Below is a small trained network, with its code and all its weights. Each question gives an input and a class and asks what happens when units are switched off, that is, made to give their printed mean instead of their output.

import numpy as np


def w(rows, s, z=0):
    codes = np.array(rows[::2]) - 128.0
    scale = np.full(codes.shape[1], s)
    scale[-1] = z or s
    return codes * scale


def norm(h):
    return h / np.sqrt((h * h).mean(-1, keepdims=True) + 1e-5)


def f(y):
    return np.maximum(y, 0)


def log_softmax(a):
    a = a - a.max(-1, keepdims=True)
    return a - np.log(np.exp(a).sum(-1, keepdims=True))


def net(x, mask):
    res = np.array(x, float).reshape(1, 7) / 4 @ E
    u = 0
    for l in range(3):
        y = f(norm(res) @ A[l][:, :-1].T + A[l][:, -1])
        res = res + np.where(mask[u : u + 10], y, B[l][:, -1]) @ B[l][:, :-1]
        u += 10
    return log_softmax(norm(res)[-1] @ U[:, :-1].T + U[:, -1])


A, B = {}, {}
E = w([
[173,174,167,81,194,210,135],'x0',
[236,84,213,120,253,62,151],'x1',
[187,165,134,180,84,63,250],'x2',
[93,183,62,45,118,133,134],'x3',
[108,30,65,31,138,103,224],'x4',
[207,140,4,224,133,145,186],'x5',
[236,63,62,125,155,247,136],'x6',
],0.0067)
A[0] = w([
[150,76,53,139,137,137,76,57],'0.n1',
[160,77,63,84,146,107,195,134],'0.n2',
[146,44,102,152,36,136,166,52],'0.n3',
[116,170,174,132,139,7,131,106],'0.n4',
[105,134,127,77,137,132,53,79],'0.n5',
[85,147,141,80,106,96,80,40],'0.n6',
[114,136,100,144,114,183,114,3],'0.n7',
[142,136,193,74,186,125,148,58],'0.n8',
[127,183,133,107,66,195,140,105],'0.n9',
[105,159,140,132,120,125,173,61],'0.n10',
],0.012,0.0037)
B[0] = w([
[148,75,131,191,108,180,220,186],'0.n1',
[182,131,23,2,110,64,190,231],'0.n2',
[31,82,194,102,166,183,110,202],'0.n3',
[172,82,131,191,85,68,161,254],'0.n4',
[60,139,154,97,195,175,145,215],'0.n5',
[77,142,159,103,118,107,93,210],'0.n6',
[116,95,100,191,91,145,166,163],'0.n7',
[174,137,136,166,138,152,149,198],'0.n8',
[123,165,78,42,150,67,203,210],'0.n9',
[122,68,90,140,85,127,99,151],'0.n10',
],0.0096,0.0063)
A[1] = w([
[148,100,83,99,152,103,183,33],'1.n1',
[161,130,22,112,94,136,134,86],'1.n2',
[98,112,115,176,174,179,131,131],'1.n3',
[121,190,6,152,64,148,152,96],'1.n4',
[157,136,168,111,204,149,183,30],'1.n5',
[128,150,109,123,130,148,143,35],'1.n6',
[118,154,145,172,67,94,113,95],'1.n7',
[182,134,147,145,156,118,162,142],'1.n8',
[124,115,163,127,108,98,141,176],'1.n9',
[71,101,41,166,104,123,112,4],'1.n10',
],0.015,0.0031)
B[1] = w([
[206,104,73,109,129,107,129,246],'1.n1',
[169,95,11,49,149,87,133,242],'1.n2',
[116,150,146,114,77,152,157,181],'1.n3',
[160,109,86,98,161,124,189,253],'1.n4',
[154,103,144,134,152,139,95,203],'1.n5',
[135,113,144,85,88,94,79,149],'1.n6',
[138,119,141,77,85,115,176,192],'1.n7',
[111,154,76,91,186,175,107,217],'1.n8',
[97,120,98,88,101,108,153,196],'1.n9',
[191,111,198,165,159,151,128,186],'1.n10',
],0.012,0.0075)
A[2] = w([
[185,141,76,135,204,133,8,150],'2.n1',
[81,86,72,15,142,138,123,166],'2.n2',
[108,183,159,216,132,166,209,136],'2.n3',
[153,192,82,202,180,134,56,31],'2.n4',
[255,176,174,197,114,69,131,116],'2.n5',
[192,113,182,180,173,49,110,91],'2.n6',
[182,136,140,82,235,138,64,5],'2.n7',
[134,111,35,132,50,219,63,90],'2.n8',
[121,140,95,183,92,2,190,141],'2.n9',
[185,120,140,177,50,54,75,199],'2.n10',
],0.0084,0.0022)
B[2] = w([
[89,156,206,87,126,204,106,173],'2.n1',
[143,209,59,135,183,143,112,254],'2.n2',
[94,171,90,111,160,211,202,143],'2.n3',
[89,151,152,89,127,143,87,137],'2.n4',
[162,87,54,7,186,177,127,163],'2.n5',
[254,48,13,36,145,178,137,157],'2.n6',
[168,70,186,193,135,227,98,176],'2.n7',
[190,94,84,170,110,35,207,156],'2.n8',
[196,101,160,116,100,134,141,199],'2.n9',
[132,106,119,161,134,89,164,155],'2.n10',
],0.008,0.0091)
U = w([
[144,157,118,255,122,152,145,54],'0',
[116,115,195,133,57,23,146,114],'1',
[143,142,111,176,109,113,53,3],'2',
[18,181,125,77,149,128,86,164],'3',
[164,112,192,121,186,217,78,166],'4',
[219,93,45,66,146,118,170,187],'5',
],0.017,0.0065)

Each question gives the input, the list of numbers given to net, and the class t.
The units are the neurons (one row each of A and B). Each row of codes is followed by its name. A weight is (code - 128) times the scale printed after its matrix; where a second scale follows, it is the last column's (A, B and U).
mask holds one flag per neuron, layer by layer. A switched-off neuron (its flag False) gives its mean, the last column of its row in B, instead of its output. The means were averaged over made-up inputs and are rounded, as every weight is.
A unit's drop is (log p(t) with every unit on - log p(t) with that unit switched off) / (log p(t) with every unit on - log p(t) with every unit switched off).
most important unit: the unit with the biggest drop
top k neurons: the k neurons with the biggest drops, biggest first
top k neurons in layer l: the k neurons of layer l with the biggest drops, biggest first
drop when u is switched off: that unit's drop, to one decimal
input [-4,-1,-2,-5,0,4,-3], class 0: top 2 neurons : 0.n3; 0.n2
input [2,4,-5,3,3,-4,-6], class 3: most important unit : 0.n6
input [1,-7,1,-6,4,-1,-4], class 1: top 2 neurons in layer 1 : 1.n8; 1.n2
input [-8,8,-7,-6,3,-5,-4], class 1: top 3 neurons in layer 1 : 1.n2; 1.n1; 1.n4
input [8,3,0,8,-1,-8,-5], class 3: top 2 neurons : 0.n6; 1.n1
input [-4,-6,5,-6,4,-5,0], class 1: top 3 neurons : 1.n8; 0.n5; 1.n2
input [2,-6,-3,0,-3,-3,1], class 3: top 2 neurons : 0.n5; 0.n2
input [-4,-1,-7,5,-2,4,-6], class 3: top 2 neurons : 0.n5; 0.n6
input [4,5,6,6,-6,-2,8], class 4: top 2 neurons in layer 0 : 0.n2; 0.n4
input [-5,-2,-2,1,-4,1,-3], class 1: top 2 neurons in layer 1 : 1.n7; 1.n1
input [-8,-4,-5,-8,1,6,-7], class 1: top 2 neurons in layer 0 : 0.n3; 0.n2
input [6,-7,8,4,-6,-5,-8], class 1: drop when 0.n4 is switched off : 0.1
input [-6,-5,4,-6,-2,-6,7], class 3: drop when 0.n3 is switched off : 0.7
input [-2,4,-8,5,-4,-8,2], class 4: drop when 0.n8 is switched off : 0.1
input [0,-4,-6,2,-7,-2,1], class 3: drop when 2.n3 is switched off : 0.0
input [-7,-4,-2,-5,-3,-5,2], class 3: most important unit : 0.n4
